sm_zj: [ 52  14  25 -11  -2  16 -15  14  47 -22  -4  17  -6 -38  -2 -13 -64 -17
 -12 -16  40 -18 -30   2 -10]
hn_mb: [ 19 -12  -4  -8  -9  16 -31  46  21 -40 -26 -48   4 -28   4 -13 -28  -1
  34 -29   8 -55  -1 -12  -2]
hs_dr: [  3  42 -12   7  -8  -3 -11   3  10  17  29 -17 -14 -24  18 -30  17  15
   7  11  28 -31  20   5  -1]
hs_dr: [ 23  31  15 -15   2   8   3  -2  20  20  31  63 -18   0  -6   7 -41  -3
 -48  13  37  47 -34  24 -13]
dd_hm: [ 14 -29 -14 -11   5  12  18   2   4   4  30   0  -4  10  26  20 -17  34
   6  25  -3   2  18  13  36]
ft_gs: [ 18 -54  29  -2  -2  12  18 -29  35  -6 -18  12  14  12 -11  26 -23  -2
   5   3   0  13  -5 -15  19]
sm_zj: [-11  19 -25   1  16   6  28  22 -38 -13 -11   3   1   1  13   3 -27  13
 -25  -2 -26   8 -18   9  11]
sm_zj: [101 -13 -11  19   2 -27  10 -19  38   1  21   8 -12  -6 -21  -3 -10   7
 -14  -8 -18 -22  21 -19   6]
zq_zc: [ 21  18   8  13   1  -6   9 -10  11  -4 -19   9   1 -12 -17 -10 -13 -13
 -19 -14  -1  -3 -16 -13 -11]
hn_mb: [ 46 -30  22 -12  -5 -13 -45  -4  33 -15  15  -2  -3 -16  -7  -5   4 -30
  30 -13  15 -27  15  -3 -14]
sm_zj: [ 92   1  -8   7  -6 -37 -33 -14  39  16  59   6 -25 -14 -12 -18  24  -4
   7   0  10 -31  41  -2 -13]
hn_mb: [ 24  -7   9 -23  -8  -5 -70  45  11 -31   0 -11  -7 -19 -12 -11  -6 -37
  26 -34  15 -26  -7   6 -38]
hs_dr: [ 15   6 -14 -15 -20  11 -44  52  25  -5  13 -21 -16  -3  -7  -4  -8  15
  15 -13  26 -16   1   3 -17]
dd_hm: [-12  58 -17  22   5  -7  24  -2 -21  10 -10  -1  -4 -13  -1 -24   4   7
 -29  -2  -5  -4 -11  -4  -7]
ft_gs: [-17   8  50   2   5 -13 -12 -34  -3  -7 -37  40  14  -6 -33  -5   5 -67
 -17 -22   5  30 -38  -7 -41]
sm_zj: [ 15   0  10   7   5  -3  21 -25   9   6   0  19   2  -1  -3   3  -9  -2
 -16   6  -1  10  -5  -3   7]
dd_hm: [-70  25  45 -23  -9  14 -54  21 -11 -17 -37  11  10 -15 -12 -13   3 -61
  11 -25  40  17 -46  11 -53]
sm_zj: [-26  26  -1   4  -1   5   2   6 -12   1 -12  -4   1  -6   1 -10   2  -2
  -7  -3   6   1 -12   1  -8]
ft_gs: [ 32  13  15   4   6  12  12  -7  26 -21 -12  -6   5 -42  17 -20 -44  -6
   0  -6  19 -38 -10  -6  13]
dd_hm: [ 39 -35   8 -29  10 -29 -52 -10  -5   0  73  20 -14  -5  22   2  30 -29
  33  15   5 -10  41  31  -6]
sm_zj: [ 14  -5  15  -6  -5   9 -12   5  24  -9  -6   1   0 -12  -3  -2 -19  -8
   5  -8  18  -8  -9  -3  -5]
hs_dr: [-51  -1  11  27  13   0  84 -59 -31  31 -44  52  19  51 -31  35   4   5
 -63  16 -39  88 -36 -14  11]
zq_zc: [-26  -8 -22   6  12   5  31  -5 -32  -5  -1 -30  10  -3  36  -1   8  25
  17  17 -26 -22  23   2  37]
hs_dr: [ 38  -2   9 -34  -6  22 -30  39  35  -7  31  32 -19  -5   2  14 -57   3
 -13   1  43  18 -25  25  -9]
ft_gs: [-24  22 -35  -3 -10   1 -29  49 -21  -5   7 -47  -9  -6  13 -18  24  20
  26  -7  -1 -33  19   5  -7]
ft_gs: [ 92 -22 -23 -20   2 -29 -68  55   8 -35  35 -10 -22 -13 -13  -6  -8 -22
  20 -35 -16 -40  19   8 -28]
dd_hm: [ -1  -5  24  -2  -7 -15 -26 -15   8  10  -3  27  -1  15 -34   6  24 -34
  -7 -11   6  30 -11  -3 -35]
dd_hm: [  8  23   7  -6  -9  -7 -39   8  14   4  21  -6 -11 -21   2 -23  16 -15
  15  -4  30 -22   9   6 -22]
ft_gs: [ 19  -4 -43 -21  32 -26  -5  20 -67  -9  65  10 -14   1  46   3   8   4
   3  20 -41  -7  32  43  18]
hs_dr: [ 59 -86  44 -34  30 -28 -33 -27  -9 -43  15  52  13   1  -4  30 -20 -78
  15 -14 -31  16  -3  18 -10]
hs_dr: [ 22 -50  24  -3  23 -35  -8 -46 -23 -18   6  17  15   0   1   7  27 -52
  20  -4 -38  -4  21   1  -1]
ft_gs: [-40   9  25  -2  17  -9   9 -31 -36  -3 -13  29  14  -2   5  -2  10 -40
 -11   3  -9  25 -18  11 -11]
sm_zj: [ -7 -32  24   1  -3  20  19 -13  22 -12 -39   1  17   6 -10  18 -27  -3
   1  -6   1  10 -20 -16  12]
dd_hm: [ 25 -40 -18 -24  15   3   9  -1  -8   5  65  10 -10  10  47  23 -12  32
  14  40  -6   1  35  32  45]
zq_zc: [ -9  -2  12 -16  -6  22  -9  15  17  -4   2   3  -1  -7  11   5 -26   4
   5   5  29   3 -13   9   3]
hs_dr: [ 29  29 -11 -14 -17   1 -44  23  34  20  64 -11 -29 -23  21 -23   9  21
  19  16  53 -31  28  19  -6]
hn_mb: [-37  30 -14  30 -18  12  36 -11  12  32 -25 -23   2  14 -13  -6  21  42
 -13   9   6   6   1 -24   9]
sm_zj: [ 41 -11 -23  19  16 -28  38 -33 -15  16  25  18  -5  18  -3  10  14  16
 -23  15 -42  11  24  -3  20]
dd_hm: [ -4  52 -19  -3   0   8 -10  22  -6   3  31 -22 -14 -38  40 -34  -6  18
   8  13  30 -41  12  18   7]
hn_mb: [ -2  79  -9  10 -27  27  -5  34  43  22  -1 -11 -21 -25  -7 -31 -27  34
 -25  -3  62 -12 -25  -5 -17]
hs_dr: [  1 -30 -27 -11 -31   6 -61  66  21 -10  -1 -62 -10  16 -18   4  29  24
  51 -23   4 -33  27 -13 -16]
hn_mb: [ 35  25   9   6 -15  10 -13  16  45  -5 -15  -1  -8 -21 -22 -15 -31  -2
 -13 -21  30 -15 -21 -14 -18]
zq_zc: [-27 -19  29  -6  -3  -6 -18 -29   1   6   2   5   9   2   1   1  32 -27
  23   7  12   5  10   2  -8]
zq_zc: [-12 -24  -9 -14   6   1 -21  12 -19 -21  16 -40   6 -17  40  -9  15   1
  50   7  -6 -46  34  11  20]
zq_zc: [-16   1   5  15   1  -4  30 -28  -5  18 -17  18   6  22 -19  12  12   3
 -23   5 -14  33 -10 -11   1]
ft_gs: [-23   8 -12   5 -18  -7 -20  16  -1  23  -1  -4  -9  31 -32   6  39   8
  -4  -7   0  25   2  -7 -27]
ft_gs: [-28  -4   5 -14  11 -22 -39  11 -47 -16  -3   7   4   5  -6  -3  33 -48
  13 -17 -21   9  -4  14 -34]
zq_zc: [  9 -37  46   2  -3  13  -2 -15  34 -35 -63  -4  25 -14 -23   5 -33 -38
  12 -31   3 -11 -29 -27  -7]
dd_hm: [-21  -4  -6  27 -15  32  70  -7  27  20 -58   5  10  42 -38  32 -32  51
 -45   1 -10  50 -36 -34  21]
hn_mb: [ -6 -31   7 -31  13 -22 -46  -3 -32  -4  52  15  -5   4  25   7  36 -32
  33  14  -5   4  29  34  -8]
zq_zc: [-14 -21 -19  -6  -2  -4  -2  10 -17  12  17  -2  -4  31  -1  20  23  19
   5  10 -18  20  16   6   6]
zq_zc: [-35  46  34  22   2   0  41 -64   6  37 -12  43   6  -3 -10 -11  10 -14
 -41  20  24  40 -24  -5  -7]
hn_mb: [-11  16 -16 -23   5  16 -29  61 -23 -32  -2 -18  -4 -20  22  -9 -31  -3
  11 -15   6 -21 -16  20  -8]
hn_mb: [  0   7  -5 -17   8   4 -14  25 -17 -15  11   6  -4  -9  15  -2 -19  -8
  -1  -2   2  -2  -9  19  -4]
[  5   9 -33  -3  -4 -13 -15  25 -17  14  30  -5 -17  18  -3   3  24  19
  -2   4 -12   7  17  10  -8] : ft_gs
[ -4  -4  -4  -3   7  10  15  10 -10 -12 -14   2   5   2   5   8 -24   5
  -9  -3 -11   6 -14   2   9] : sm_zj
[ 20  -6 -20  10   5   8  27  19  -3 -20 -28 -17   6  -1  -3   5 -33  19
 -11 -14 -27 -13  -9 -14  17] : zq_zc
[ 42  10  -2  16  -4   4  46 -31  38  35  21  35 -12  13 -12  13 -24  36
 -43  23  12  30  -4  -6  20] : ft_gs
[-49  55  -4   7   2  19  13  21 -23 -10 -37 -17   7 -24  12 -24 -18   0
 -13 -10  11 -11 -30   0  -6] : dd_hm
[  4  24  19  11   4   8  27 -26  16   3 -12  15   5 -21   5 -12 -25  -4
 -20   5  18  -1 -18  -5   7] : ft_gs
[ -3 -13 -17 -12   4 -29 -33  15 -37   8  27  19 -11  34 -19  16  42 -17
  -2  -5 -29  33  11  16 -28] : ft_gs
[  1  -2 -13  -9 -26   5 -28  29  26  28  22   6 -20  35 -29  18  17  26
  -5   2  21  32   1   1 -20] : hs_dr
[  3  10   3 -20   8  -8 -27  16 -19  -5  23  27  -9  -2   4   0  -6 -24
  -8  -2   6  16 -11  24 -20] : hn_mb
[ 29  -6  26   6  -5  -4   1 -32  38   9   2  16   0  -9 -12  -3  -4 -12
  -3   2  20   0   0 -10  -3] : sm_zj
[ 91 -40 -15 -19  13 -40 -36  14  -3  -7  54  42 -22  23 -24  23   0 -22
 -12 -11 -33  20  16  17 -20] : ft_gs
[ 32 -17  24   0  17 -48 -26 -39 -19  -3  14  41   1   3 -25  -1  36 -66
  -5 -14 -26  17   6   4 -34] : hs_dr
[ 68 -39  22 -34   5 -28 -75  12  16 -22  46  29 -14 -10  -9   4   2 -56
  24 -17   9  -8  12  21 -34] : hs_dr
[-23 -15  20   3   0   0  14 -36   2  16   0  15   8  13  -1  11  18  -5
   2  16   3  22   4  -1   7] : sm_zj
[-77  54  28  14 -20  -9 -35  -1 -14  15 -52   4   6   6 -51 -23  52 -49
 -10 -31  20  29 -37 -16 -70] : ft_gs
[ 12   2 -29   8  -1  -1   2  34 -11 -17 -19 -28  -1   2  -8  -2  -8  15
   0 -19 -26 -19   0 -11   1] : sm_zj
[ 39  49 -25  11 -17 -11 -24  32  23  16  18  -5 -26  -6 -26 -21   5  15
 -20 -15  18 -11   0  -6 -30] : ft_gs
[-39 -20  38  -5  -6  35  27 -20  24   0 -40  17  19   9  -5  22 -34   0
  -8   7  23  33 -35  -8  13] : zq_zc
[ 57  -1  -3  10 -18 -21 -16 -19  48  36  43  12 -22  12 -26  -1  28  15
  -5   8  19   3  28  -9 -11] : dd_hm
[ 29 -43  13 -15  -6  11 -18  13  31 -19  -4  -7   3  -1  -4  15 -24  -2
  21  -9   8 -11   1  -5   6] : sm_zj
[ 50  -2  20  -3  -5 -17 -24 -28  38  16  43  22 -14 -14  -3 -10  11 -15
   6   9  29  -9  19   5  -9] : sm_zj
[ 49 -23   0 -23 -12   4 -54  53  30 -29   3  -7 -11  -5 -19   6 -28 -12
  15 -30  12 -16  -9   1 -24] : zq_zc
[  0 -54  13 -14   3   8  -7   2   3 -21 -14  -6  13  11   1  23 -11  -9
  23  -5 -13   1   2  -2  11] : dd_hm
[ -9 -36  39 -17  -7   7 -19 -30  29  10  17  18   5   4   5  14  10 -17
  23  17  32  14   8   7   2] : sm_zj
[ 12  44  19  16   5  -1  16 -24  13  -2 -15  11   3 -38   3 -30 -20 -19
 -20  -6  20 -18 -18  -7  -7] : zq_zc

qt_bn: [ 18 -20 -17   1  11 -10 -32 -28 -11  10  -1  31   0   8  40  54   0  16
 -49 -63  -7  27  -2 -14 -53]
qr_bp: [ 15 -21 -22 -34   8  15 -11  -7   4  19 -26   8  17   5   9  12 -26  14
 -18  -1  17  31 -20   5   5]
qt_bn: [-46   6  24 -32  -6  24 -36 -23  46 -31  -4 -22  -3 -25  -7  30  32 -12
  -6 -36 -12 -47  20 -44  -8]
qt_bn: [-26  -1   8  25  -1 -29  -4  15  29  -2   8  17   3  -4   0  -4   6   3
  18 -45 -30 -12 -18  14  -3]
qr_bp: [  9   3  -8 -25  15  23 -24 -11 -31 -10  -5  23  24   3  30  27 -20   9
 -38  -6 -12 -16  17 -45 -13]
fg_cq: [  3  14   6  22  -8  -3  16  15 -17  -6  13  -7 -11   4 -14 -21   6 -11
  23  29  -1  -1   0  15  14]
ms_qb: [ 17 -20 -11  -6  -6 -18  13 -15  24  14  -8 -23 -10  -2 -11   9   8   5
   4  -5  34  29   6  14 -12]
qr_bp: [ 17 -14   1 -44  -6  45 -21 -10  18  29 -32 -13  -6  13  -2 -16  18  -9
 -16  -7  12  37   0  17  -5]
fg_cq: [-13  27  29  18 -21  29   4  22  -6  -5  10 -19 -31   7 -31 -50  38 -34
  37  33 -16  -3  -7  34  26]
qr_bp: [ -7   9  -3   0   6 -29  20  21   5 -25   7   2  41  -9  -2  -8 -25  15
  23   6 -12 -49  36 -40  11]
qt_bn: [ -8  10  -8   2  -7  -7   0  23  -5 -26   5   4  23  -3 -13   2 -15   1
  34  14 -11 -16  -3 -10  23]
qt_bn: [ -6  -7  33  -8   9  31  -5 -36  20  43  -9 -14 -49   1  15 -22  41 -15
 -53 -21   7  10   3  20 -29]
hq_jc: [-24  25  13  20   7  -8   2  10 -23 -33  23  14  10 -10   8   6  -9  -1
   3   9 -27 -54  13 -35   8]
fg_cq: [-38 -14  -2  32  34 -37  42 -22   3  21  13  11 -20 -27  13  14 -50  23
 -32  31  32 -15 -67  23  30]
hq_jc: [-28   7  18 -37  -1  39 -35  -6  25 -13 -14  -4   8  -8   2   3  17 -10
 -10 -24 -22 -29  10 -28   1]
qr_bp: [ -3 -13   1   9   5 -21  15 -40  13   5   9 -24 -30 -17   2  34  10   5
 -25  -1  38   2   5  -5 -21]
fg_cq: [ 12 -21 -14 -10   0   1  -2 -15  12  22 -13  -6 -12   2  -1  13  -3   5
 -11  -4  27  41 -25  25  -4]
qt_bn: [ 31  -5 -20 -37  -5  12   8 -29 -18 -18  -7 -39   6  -7 -10  37  -7   4
 -10  47  54   4  44 -43  -6]
fg_cq: [ 56 -21 -17 -17  -1  -3  14  -3  -1  38 -20  -7   7  23   7 -22   3   9
 -13  -6  22  48  32  14 -28]
hq_jc: [-20   7  18  18  20   4   0 -28 -20   4  17  12 -26 -10  27  17   1  -1
 -48  -1  -4 -25  -9 -12 -14]
hq_jc: [  0 -11 -11   1 -15   4 -29   5  15   2  -7   8  -8   8  -9  18  14  -6
  17 -32  -7  43 -38  33  -3]
ms_qb: [ -2  10   2  -7 -13  21  -9 -30 -19 -29  11 -34 -29 -13 -16  40  21 -17
  -3  35  30  -2  10 -20  -1]
qr_bp: [-21  44  57  34 -18 -16  30  17  15 -35  35 -40 -18 -10 -26 -57  63 -30
  40   6 -33 -85  95 -36 -13]
hq_jc: [ 26  -3 -13  13  -2 -12  16  10 -18  11   1   4   1  12  -2 -11  -9   4
  10  15   9  25  -2  19   1]
ms_qb: [  3   1   2 -20  11  23  26 -29 -17   7  -4 -32 -18 -13  -5   1 -15  -2
 -27  69  49  -9   5 -12  20]
hq_jc: [ 15 -10  -5   2   2   5  -2  -4  -5  23  -7   7 -10  10   7  -4   1   1
 -13  -6   5  31 -16  24  -8]
qt_bn: [-35  12  15  -8  -4  12  -9  13  22 -17  -1  -3   8 -11 -13 -12   4  -8
  20  -2 -20 -32  -8  -7  24]
fg_cq: [ -4  -2  14  17  19 -19  40  -1   6  28   4  -1  -8  -4   9 -39 -11   8
 -17  15   6 -19   6  11   4]
fg_cq: [ 22 -12 -19   2 -14  -6  -2  -3  -2   3  -4 -10 -10   7 -14  17   5  -1
  15   5  23  45 -14  24  -3]
ms_qb: [ 30  -1  -2 -12  12  17  -6 -29 -35  10   0   3  -7   8  30  18   3   3
 -52   2  11   4  35 -30 -36]
ms_qb: [-13  -5   6  -6   5  11  -9  -1  15  15  -9   8  -4   0   5  -9   1  -1
 -10 -15  -9   5 -22  15   4]
ms_qb: [-11  17  13  13 -15  22 -39  11 -11 -19  10  16 -11   9   0   7  32 -20
  11 -30 -40   2  -9   5 -10]
qr_bp: [ 12  -6  -4 -15 -10  14   6  33  17  23 -23  -1  13  16 -19 -51  -4  -4
  33  11  -5  31 -19  42  28]
fg_cq: [ 17  19  12  44  -5 -18  53  25 -31  11  21 -12 -20  10 -19 -59   2 -11
  29  60   8   0   8  34  21]
ms_qb: [ -9 -13  -9 -15 -12  -5   9 -37  25 -15  -1 -51 -26 -25 -30  45   9  -3
   8  29  60  11  -6  -3   8]
hq_jc: [-18   3  10 -19  15  -9  11  31  31   4 -14  17  49  -2   8 -46 -25  15
   9 -18 -34 -50  24 -25  16]
qr_bp: [  1  15   3  15  -1   3   3  29 -22  -5   7  19  12  11   0 -27  -8  -4
  18  11 -26  -8  -5   8  15]
ms_qb: [ 34 -20  -9  -6  11 -12   6  -8   4  37 -13  13   7  16  25 -10  -2  15
 -31 -33   3  27  21   6 -36]
qt_bn: [ -2 -15   0  13   6 -31  24  -3  28  22  -1  -5  -6  -5  -1 -12  -4  11
   0 -13  13   7  -7  21  -4]
fg_cq: [ 26  -6  -5   0 -18   9   3   3   2  16  -8 -18 -19  14 -19 -16  22 -12
  19  10  18  47  -3  37  -3]
qr_bp: [  3   5  13 -23  -4  28 -16 -11   5  -1  -8 -12  -3   2   3  -5  24 -10
 -15 -10  -6 -10  32 -20 -16]
qt_bn: [-26   0  -2  11   1 -24   6  26  24  -9   2  13  21  -8  -9 -10 -18   8
  31 -13 -19 -18 -22   8  24]
ms_qb: [-43 -44 -12 -29   1 -20  -9 -46  91  11 -22 -33 -19 -36 -19  59  -1  15
  -8 -39  52  22 -53  18   4]
hq_jc: [-18  21  12  26  31 -39  39  44 -15  -5  16  42  53  -2  26 -53 -49  23
   3   6 -50 -81  28 -36  19]
hq_jc: [-11  16  -9  15 -30  -1 -27  11 -12 -53  19  -9  -4  -5 -29  43  19 -17
  50   3  -7   3 -10  -6  10]
[ 36 -13 -11 -10   2  -2  25   2  -3  30 -14 -10   3  13  -2 -27  -8   7
  -4  21  26  31  13  18  -2] : hq_jc
[ 13   1  -7  15  -9 -24  18  24   3  -1   3  -2  12   7 -14 -21  -2   3
  33   5  -3   7  10  13   6] : ms_qb
[ 26   6  11 -17   7  22  19  -1 -17  22  -9 -10   1  12   8 -43   2  -4
 -21  30   7  -5  40  -9  -5] : qr_bp
[ -2  -2   0   0  -8   0   1  -4  10  -3   0 -14 -10  -4 -13   5   9  -5
  11   6  12   9  -5   9   4] : ms_qb
[-43 -16  38 -17  15  18 -21 -40  66  36 -14  -7 -36 -16  19  -4  39  -6
 -55 -67  -9 -15 -10   8 -30] : qt_bn
[  5   1  22 -15  12   5  10   2  19  24 -11   1  11   6  17 -46  11   3
 -23 -22 -19 -28  48 -18 -21] : fg_cq
[ 34  -4 -18  17  -2 -45  23  22  -7  -2   6   9  30  12   3 -10 -13  17
  22 -12  -5   4  38  -9 -18] : ms_qb
[-24   8  17   9  22  21  22  -2 -17  25   1  10 -20  -6   8 -34 -24  -3
 -26  47   4 -14 -45  26  37] : fg_cq
[-28  33   2  29 -23  -6 -20  22 -24 -68  32   1   3 -11 -25  32  11 -17
  54  13 -27 -34  -5 -22  22] : fg_cq
[ 23  -1   7  19 -11 -16  19 -16  -1   7  12 -28 -32   3 -10  -3  34  -9
   1   4  23  16  33   9 -28] : qt_bn
[  0 -22   2 -17  13  10 -13 -20  24  36 -19  10  -8   3  21   2   3   8
 -39 -38   2  22 -16  15 -21] : ms_qb
[ 26  12 -17  -8 -13  14 -27  -6 -45 -37   9   1  10   8   4  45   6  -6
   2   8  -1   5  29 -38 -18] : qt_bn
[ 21 -16   0  -9   6   6 -11 -42  -2  21  -4  -7 -25   3  23  29  21   2
 -50 -28  20  23  19  -8 -48] : qt_bn
[-34   5  13 -22  -7  18 -27 -14  28 -27  -2 -16  -2 -18 -10  26  19 -10
   3 -17  -6 -29   5 -27   2] : hq_jc
[-22  18  -6  15 -35  -1 -30 -11  -7 -69  27 -30 -23 -19 -38  71  32 -23
  47  11  11  -3  -8 -17   7] : hq_jc
[-54  27  31 -16  -5  46 -29  23  17 -24  -4   5   6  -9 -14 -28  12 -22
  21   2 -45 -48 -19  -8  40] : qt_bn
[ 30  16  13  22 -19   2  29  26 -16  11   8 -20 -17  20 -24 -61  29 -20
  36  35  -1  16  29  31   4] : fg_cq
[ 13 -26  -4  -7  -2  -7 -19 -14  33  32 -16   7 -10  10  12   9  22   5
 -19 -63  -1  42  -7  24 -38] : ms_qb
[  9  10   3  -9  11  -3  19  35  -7   4  -7  17  43  10   8 -51 -25  10
  10  11 -27 -33  32 -19  15] : hq_jc
[ 47  22  19  44 -16  21  10   4 -62  22  22  -3 -53  34   1 -42  49 -32
  -5  27  -7  42  19  42 -28] : qt_bn
[ 37  -8   1  31  -1 -20  35  -8 -15  36   8 -12 -34  15   1 -27  17  -3
 -10  14  25  39  11  39 -23] : qt_bn
[ 26   2  -3  -7  24   3  21  -3 -35  19  -3  16  18   9  30 -20 -28  14
 -39  23   2 -15  30 -24  -9] : ms_qb
